Here are made-up objects, facts about them, and rows of numbers that follow some of those facts. Name the object behind each unnamed row.

Some rows with their names:
[ 15.7   2.1  16.9 -17.2   5.7  23.3  15.6   0.3 -12.7 -26.7 -20.1  12.3
  13.0   7.2  30.2   2.6] : plopli
[ 15.4  31.8 -36.3  -3.8 -10.9 -40.4  13.2  12.1  31.2  20.2  21.8 -27.1
  26.9 -19.3 -19.5  -1.7] : vubrus
[ -4.4   5.3 -28.2 -12.7 -23.3  -0.1  21.3  36.5  -4.6  -2.8  29.2  -7.4
  -1.7 -14.7 -26.3   4.6] : zigrun
[ 11.2   2.6  20.6 -27.9   5.3  26.2  10.5  -7.7  -5.8  -8.8 -18.1  15.6
  -7.3  12.5  37.7  10.8] : muvor
[-15.3  23.9 -11.2 -19.7  -8.6 -40.8  23.6 -17.0  11.9  26.4  19.0 -24.7
 -37.4 -25.4 -24.0   9.0] : lopimus
[-27.6   0.8 -12.4 -16.8 -23.0  -5.0  32.7  11.5 -21.5  -4.6  25.0 -10.5
 -32.2 -28.4 -33.6  -2.2] : skazekun
[ -9.7   5.5 -18.2 -19.9 -15.7  -2.3  20.3  30.2 -11.7   1.9  27.9  -5.3
 -23.5 -15.6 -29.0  -1.9] : lesus
[-20.7 -32.4   4.0  36.1   4.1  12.2 -41.1  -4.8   0.4  13.8   5.1  11.6
 -17.1  13.9 -14.4  -0.1] : geneskek
[  5.9  -0.6  19.6 -20.5  -0.4  27.3  17.5 -10.0 -15.8 -20.2 -17.5  11.4
   2.7   7.7  31.3   4.3] : zotor
[ -1.9  -6.1   5.3  28.3  27.4 -28.7 -58.3 -25.1  31.8  53.4  -1.4  -0.9
 -18.7  19.0  -1.8  -1.1] : stoklefi
[ 17.9   3.9  14.9 -25.9   4.0  25.6   7.0  -1.3  -6.9 -10.9 -16.9  15.7
   6.5  15.6  37.0   1.3] : bemerir
[-10.6 -29.8   2.0  29.5  14.5  11.0 -53.6   7.2   7.5  23.8   7.1  14.8
 -16.3  25.2  -7.0  -2.1] : nuflaro
[-12.5   2.1 -22.8 -14.1 -21.5   2.6  23.0  28.4  -6.5  -2.5  28.0  -7.1
 -17.2 -16.3 -26.8   8.4] : sabrum
[ -4.9   5.5 -26.3 -15.0 -23.8   0.9  20.1  35.2  -3.9  -2.0  30.5  -6.9
  -4.5 -13.8 -26.3   2.5] : sotur
[ 27.4  25.7   7.5 -18.4   9.2 -13.9   8.3 -29.9  14.9   8.7 -24.0  -5.0
  35.1   4.4  42.0 -14.7] : laklokis
[-15.5 -31.0  -1.2  38.4   3.5  12.8 -46.1   1.0   3.3  14.1   6.4  12.5
  -3.4  14.9 -14.5  -4.5] : skedo
[  5.1  -3.0  -6.9  33.4  18.2 -31.4 -57.7 -18.8  25.3  47.7   0.4  -4.9
  23.4  17.1  -2.7 -29.4] : drobral
[  4.2   8.2 -25.7 -20.5 -10.6  -2.7  14.1  45.4  -1.9   3.5  29.4  -2.1
  -8.8  -5.7 -23.7  -1.3] : vilus
[  8.4   1.3  13.5 -18.0  -4.8  25.6  15.8  -5.6 -13.0 -22.4 -17.5  13.8
  13.8   7.0  31.5  -0.9] : drovu
[ 14.7  26.5  38.6 -25.9  31.9 -39.8  19.7 -36.6 -30.2  -3.8 -34.5  -5.6
  -3.3  -3.2  20.2 -52.4] : nagrogrer
[-12.2   6.4  -3.8 -24.8  -4.9 -24.6  28.5  30.9 -46.3  -5.7  20.4  -9.0
 -26.8 -23.5 -42.6 -47.4] : drafli
[ -0.1  -1.8  20.3 -14.3  -2.8  25.2  20.4 -18.2 -14.5 -25.2 -20.4   9.3
  -2.7   3.4  30.1  12.5] : sketrom
[ -6.1   3.7 -25.9 -11.9 -20.5   2.4  21.0  35.0  -2.5  -4.8  30.0  -6.4
  -9.9 -13.9 -24.9   8.0] : notrin
[-11.3 -28.9   7.0  28.3  15.6   7.0 -50.7   9.3  -4.1  19.9   3.9  15.5
 -14.8  23.6 -12.5 -15.3] : plebas
[ -9.5   2.2 -27.6 -13.1 -27.2   2.5  21.9  30.4  -5.2  -2.0  29.0  -8.3
  -3.1 -17.6 -26.9   1.9] : plaku
[ 10.9  -5.0   6.8  70.6  44.9 -41.1 -38.8  -7.1  27.7  -6.6 -18.1 -11.2
  14.4   2.9 -28.7  19.1] : besilu
[ -5.5   4.8 -22.6  -3.3 -13.5   1.1  25.5  33.8   5.5 -16.5  24.0 -10.3
 -11.6 -19.5 -31.5  30.3] : rogusti
[-15.3  22.0 -15.4  -6.1 -14.5 -34.9  26.0 -18.4  21.4  17.5  19.5 -28.3
 -28.5 -30.9 -25.5  27.6] : drezak
[ 23.3  25.9   5.8 -13.6  -0.5 -16.6  12.4 -37.9  15.0   4.5 -23.7  -8.0
  42.8   1.1  37.6 -16.7] : lepel
[-20.4   2.8 -22.8 -10.1 -32.0   3.3  27.4  13.1   1.0   0.8  28.7 -12.0
 -19.9 -22.6 -26.2  20.2] : regarom

Some facts about the objects:
τ: uses; Σ: belongs to class
besilu τ: mopli, rabrestun
biso τ: trigik, rabrestun
broklan τ: flutre, nuflum, sobruk, zotona, trutar
drezak τ: totosok, ploklan, niski
drobral τ: brefedran, logris, vilus, drini, gestos, mosir, pigrik
flagan τ: zumus, stiros, bunok, guflin, skimol, trutar, drolem
fliple τ: rogusti, trure, rabrestun, sepa
flovar τ: totosok, rogusti, sketrom, pufluzo, zamem, zekim
grafivur τ: brefedran, trigik, lesus, druror, drafli, plebas
granu τ: nalik, nuflum, mevim, pigrik, bemerir
kikur τ: zumus, logris, regarom, drovu, stiros, nuflum, drini, triplin
laklokis τ: kanis, mosir, skedo, sotur, pladun
lepel τ: kanis, broduk, drini, vako
lopimus τ: zotor, sabrum, skazekun, ploklan, lesus, geneskek, muvor, drolem
misko τ: vilus, pufluzo, sobruk, rabrestun, plopli, drafli, mevim, vako
mugun τ: zumus, rogusti, zamem, notrin, plopli, gestos
nagram τ: kanis, truvar, stiros, plaku, skimol
nagrogrer τ: drafli
nogon τ: vilus, brutrel, zamem, druror, baflom, plebas, nuflaro
pegel τ: regarom, flutre, broduk, gapos, niski, sepa
stoklefi τ: muvor, bemerir, nuflaro
stopa τ: skazekun, regarom, sketrom, vopo
tegrom τ: driplo, druror
vubrus τ: kanis, pelo, nuflum, mopli, zigrun, gestos, laklur
zilok τ: regarom, brutrel, mopli, sobruk, gestuk, druror, geneskek, muvor, skedo, sepa
zuza τ: trigik, skazekun, drafli
{baflom, drafli, drezak, driplo, drolem, flutre, grafivur, lesus, lopimus, mosir, nalik, niski, notrin, pegel, pelo, pigrik, plaku, pufluzo, regarom, rogusti, sabrum, skazekun, sotur, tegrom, trutar, vilus, vopo, vubrus, zigrun, zumus} Σ 395
{bemerir, biso, brefedran, broklan, brutrel, drini, drovu, flovar, gestuk, kanis, kikur, laklokis, laklur, lepel, logris, mevim, muvor, nagram, nagrogrer, nogon, nuflum, pladun, ploklan, plopli, rabrestun, sepa, sketrom, skimol, sobruk, totosok, trigik, triplin, trure, truvar, zilok, zotor} Σ 48
{besilu, broduk, bunok, drobral, druror, flagan, fliple, gapos, geneskek, gestos, granu, guflin, misko, mopli, mugun, nuflaro, plebas, skedo, stiros, stoklefi, stopa, vako, zamem, zekim, zotona, zuza} Σ 821

Name these rows:
[ 16.6   4.2  13.9 -20.3   3.9  23.0  11.8   2.3 -13.2 -22.9 -20.1  14.2
  15.3  10.6  32.4  -2.7]  mevim
[ 17.4  23.3   5.8 -12.7  -6.3 -14.4  13.6 -44.8  10.8   6.5 -23.1  -9.2
  41.3  -2.4  39.1 -18.3]  nagram
[ 14.8  20.9  25.7  -7.4  19.4 -14.0  18.1 -41.3  19.3  -7.6 -31.0  -7.6
  -1.0  -2.9  31.6  29.7]  flovar
[ 41.6  32.1  24.5 -38.4  44.7 -19.0 -11.5 -12.0  19.0  25.7 -22.5   6.3
 -11.3  24.9  46.8  -1.0]  nogon
[ 32.1  27.6  33.6   6.4  48.2 -37.0  25.4 -16.3  -6.8 -42.5 -43.6 -12.2
  15.8  -8.3  10.3   1.0]  biso
[ 13.5   0.6  18.6 -11.8   5.5  25.1  20.0   1.1 -11.5 -34.5 -23.1  11.4
  10.4   5.8  26.9  14.2]  trure
[-12.9  20.6 -17.8  -2.1 -18.5 -35.0  26.4 -19.5  27.8  17.0  18.3 -32.9
 -16.6 -33.1 -26.2  30.1]  pegel
[ 10.4  35.0  -3.6 -30.3  26.9 -62.0  11.3  15.9 -12.4  27.5  13.8 -18.6
 -34.7 -13.7 -31.6 -37.8]  grafivur
[-21.6  -9.3  29.1  38.0  35.0 -55.8 -32.1 -39.6 -21.9  19.9 -15.2 -11.6
 -27.2  -6.7 -32.6 -53.1]  zuza
[  9.1   2.1  18.6 -10.2   5.7  25.8  19.5  -8.0  -4.2 -33.3 -21.9   9.2
   3.6   5.5  28.8  25.7]  sepa
[ -5.7 -29.7  -0.4  51.7  15.8   7.4 -42.7  12.8   7.5  -1.9   0.2   9.0
   6.8  13.1 -18.0   9.5]  mopli
[  2.6  -3.8  12.1  48.8  41.0 -47.0 -41.9 -15.5   9.3  15.6 -12.2  -9.3
   3.9   5.2 -23.8 -19.6]  misko
[ 14.0   4.2   1.5 -17.8 -14.0  22.8  14.1  -8.2  -6.2 -15.1 -16.1   8.1
  40.8   7.4  37.6 -16.0]  kanis
[-11.4 -28.8  -6.0  39.9   3.0  10.8 -47.8   5.6   4.6  15.6   5.9   9.5
   9.7  16.8 -10.3  -8.1]  gestos
[ 16.6  34.3 -15.5 -28.7  19.7 -42.0   0.6  18.2  21.3  41.6  25.5 -15.1
 -27.9  -3.9 -15.1  -0.6]  tegrom
[-32.0 -16.9  14.7  43.9   7.2 -31.1 -33.0 -60.0  17.0  32.6  -8.8 -12.5
 -25.3  -5.1 -18.2   4.2]  stopa
[ 11.9   1.7  16.3 -20.4   2.8  27.0  15.7  -1.4 -11.2 -21.5 -17.1  14.2
   5.8  10.1  32.2   4.9]  gestuk
[ 16.5   2.8  16.7 -26.3  11.1  29.3   9.0   2.8  -7.0 -14.4 -16.7  18.1
   0.3  16.4  36.1   6.8]  brutrel
[ 28.6   7.8  22.5  10.8  29.3  10.7  26.8  18.7 -10.8 -69.2 -35.0   6.0
  24.2  -0.9  11.3  26.0]  rabrestun
[ 15.5   3.4   4.0 -17.5  -9.5  24.3  12.5  -6.9  -3.2 -14.4 -16.6  11.4
  28.4   7.8  37.0  -4.0]  nuflum
[-15.5   3.0 -23.2 -14.1 -28.5   2.3  22.7  23.5  -4.8   0.7  29.3  -9.3
 -14.5 -19.3 -26.6   5.5]  drolem
[ 12.2   2.4  31.7 -16.3  19.7   5.3  23.2   0.7 -37.8 -38.8 -27.3  10.4
  -0.5   1.6  16.3 -20.7]  trigik
[ 13.9   2.7  10.5 -20.6  -5.3  25.8  13.8  -3.2 -11.6 -17.7 -16.0  11.5
  19.2   9.5  34.1  -6.7]  logris
[-23.6 -32.9  -3.5  42.8  -5.1  13.1 -39.4  -8.2   0.7  11.7   5.2   6.1
   1.6   9.9 -14.1  -2.7]  broduk
[ -2.6  -7.1   0.8  50.6  20.3 -29.0 -47.8 -26.7  33.6  28.9  -4.4  -6.8
   4.5   8.8  -9.7   7.4]  mugun
[-12.5   2.3 -25.1 -11.9 -27.4   3.0  24.7  23.9   0.8  -2.1  27.3  -8.7
 -12.1 -18.0 -27.1  14.4]  flutre
[  8.0  -1.2  10.8 -17.2 -12.9  26.9  17.9 -10.7 -14.4 -21.4 -17.6   9.2
  18.9   3.9  32.6  -6.9]  skimol

